Below is a small trained network, with its code and all its weights. Each question gives an input and a class and asks what happens when units are switched off, that is, made to give their printed mean instead of their output.

import numpy as np


def w(rows, s, z=0):
    codes = np.array(rows[::2]) - 128.0
    scale = np.full(codes.shape[1], s)
    scale[-1] = z or s
    return codes * scale


def norm(h):
    return h / np.sqrt((h * h).mean(-1, keepdims=True) + 1e-5)


def f(y):
    return y / 2 * (1 + np.tanh(0.7978845608 * (y + 0.044715 * y**3)))


def log_softmax(a):
    a = a - a.max(-1, keepdims=True)
    return a - np.log(np.exp(a).sum(-1, keepdims=True))


def net(x, mask):
    res = np.array(x, float).reshape(1, 3) / 4 @ E
    u = 0
    for l in range(2):
        y = f(norm(res) @ A[l][:, :-1].T + A[l][:, -1])
        res = res + np.where(mask[u : u + 5], y, B[l][:, -1]) @ B[l][:, :-1]
        u += 5
    return log_softmax(norm(res)[-1] @ U[:, :-1].T + U[:, -1])


A, B = {}, {}
E = w([
[94,77,75,169,81,255,124,239],'x0',
[233,161,209,43,190,222,211,219],'x1',
[239,238,25,149,210,212,31,136],'x2',
],0.0031)
A[0] = w([
[140,79,134,149,100,222,86,182,78],'L0N0',
[56,133,77,147,54,24,89,19,4],'L0N1',
[160,111,166,168,2,109,183,121,143],'L0N2',
[201,251,180,136,101,237,113,38,228],'L0N3',
[155,108,197,107,146,98,124,108,172],'L0N4',
],0.0054,0.0021)
B[0] = w([
[51,138,193,183,161,56,58,229,171],'L0N0',
[77,65,132,216,254,218,118,54,253],'L0N1',
[171,113,75,156,59,129,156,95,169],'L0N2',
[101,157,152,74,62,122,80,73,202],'L0N3',
[58,156,134,194,182,83,151,129,159],'L0N4',
],0.0057,0.0053)
A[1] = w([
[172,37,104,160,28,168,238,83,1],'L1N0',
[186,180,154,137,127,69,221,106,107],'L1N1',
[129,127,55,202,95,121,206,198,222],'L1N2',
[209,208,70,54,99,203,2,95,82],'L1N3',
[46,136,76,112,89,154,80,142,192],'L1N4',
],0.0057,0.0013)
B[1] = w([
[232,142,10,145,182,53,187,192,180],'L1N0',
[89,203,83,135,17,111,119,74,149],'L1N1',
[119,136,183,82,74,104,77,214,178],'L1N2',
[203,187,73,83,253,64,162,187,252],'L1N3',
[180,146,208,22,165,168,229,50,196],'L1N4',
],0.0074,0.0038)
U = w([
[85,199,175,88,30,84,149,28,128],'0',
[159,109,92,113,76,168,78,120,11],'1',
[182,98,127,116,86,162,89,110,7],'2',
[173,83,60,132,74,37,195,207,153],'3',
[70,26,112,222,213,156,131,35,192],'4',
[240,212,114,31,248,115,106,146,143],'5',
[176,82,106,96,64,154,44,106,2],'6',
[91,68,239,73,96,200,72,240,168],'7',
],0.012,0.0081)

Each question gives the input, the list of numbers given to net, and the class t.
The units are the neurons (one row each of A and B). Each row of codes is followed by its name. A weight is (code - 128) times the scale printed after its matrix; where a second scale follows, it is the last column's (A, B and U).
mask holds one flag per neuron, layer by layer. A switched-off neuron (its flag False) gives its mean, the last column of its row in B, instead of its output. The means were averaged over made-up inputs and are rounded, as every weight is.
A unit's drop is (log p(t) with every unit on - log p(t) with that unit switched off) / (log p(t) with every unit on - log p(t) with every unit switched off).
The circuit of an input: a set's keep is (log p(t) with only the set's units on - log p(t) with every unit switched off) / (log p(t) with every unit on - log p(t) with every unit switched off). Starting from all 10 units, units are removed one at a time, each time the one whose removal leaves the highest keep (on an exact tie, the one counted first), for as long as the keep stays at least 0.8.
circuit, biggest first: the units of the circuit, biggest drop first
top k neurons: the k neurons with the biggest drops, biggest first
k most important neurons of layer l: the k neurons of layer l with the biggest drops, biggest first
drop when u is switched off: that unit's drop, to one decimal
input [8,-6,1], class 7: top neuron -> (L1N2)
input [3,8,0], class 7: 2 most important neurons of layer 1 -> (L1N3, L1N0)
input [2,-3,-7], class 3: circuit, biggest first -> (L1N0, L0N2)
input [0,-1,-8], class 3: circuit, biggest first -> (L1N0, L0N2)
input [2,4,0], class 7: top 2 neurons -> (L0N0, L1N3)
input [-8,-6,7], class 4: 3 most important neurons of layer 1 -> (L1N0, L1N2, L1N4)
input [-6,6,1], class 0: top 2 neurons -> (L1N1, L0N4)
input [-5,-3,4], class 4: top 2 neurons -> (L0N1, L1N0)
input [8,-1,-7], class 3: top 2 neurons -> (L1N0, L0N2)
input [-3,8,-6], class 0: 2 most important neurons of layer 1 -> (L1N1, L1N3)
input [-7,0,1], class 4: 2 most important neurons of layer 0 -> (L0N4, L0N2)
input [4,5,-6], class 3: 2 most important neurons of layer 0 -> (L0N2, L0N1)
input [8,-4,3], class 7: drop when L0N0 is switched off -> 0.3
input [6,-1,-1], class 7: top neuron -> (L0N0)
input [-7,-1,-3], class 4: drop when L0N1 is switched off -> 0.2
input [8,-3,4], class 7: drop when L0N0 is switched off -> 1.3
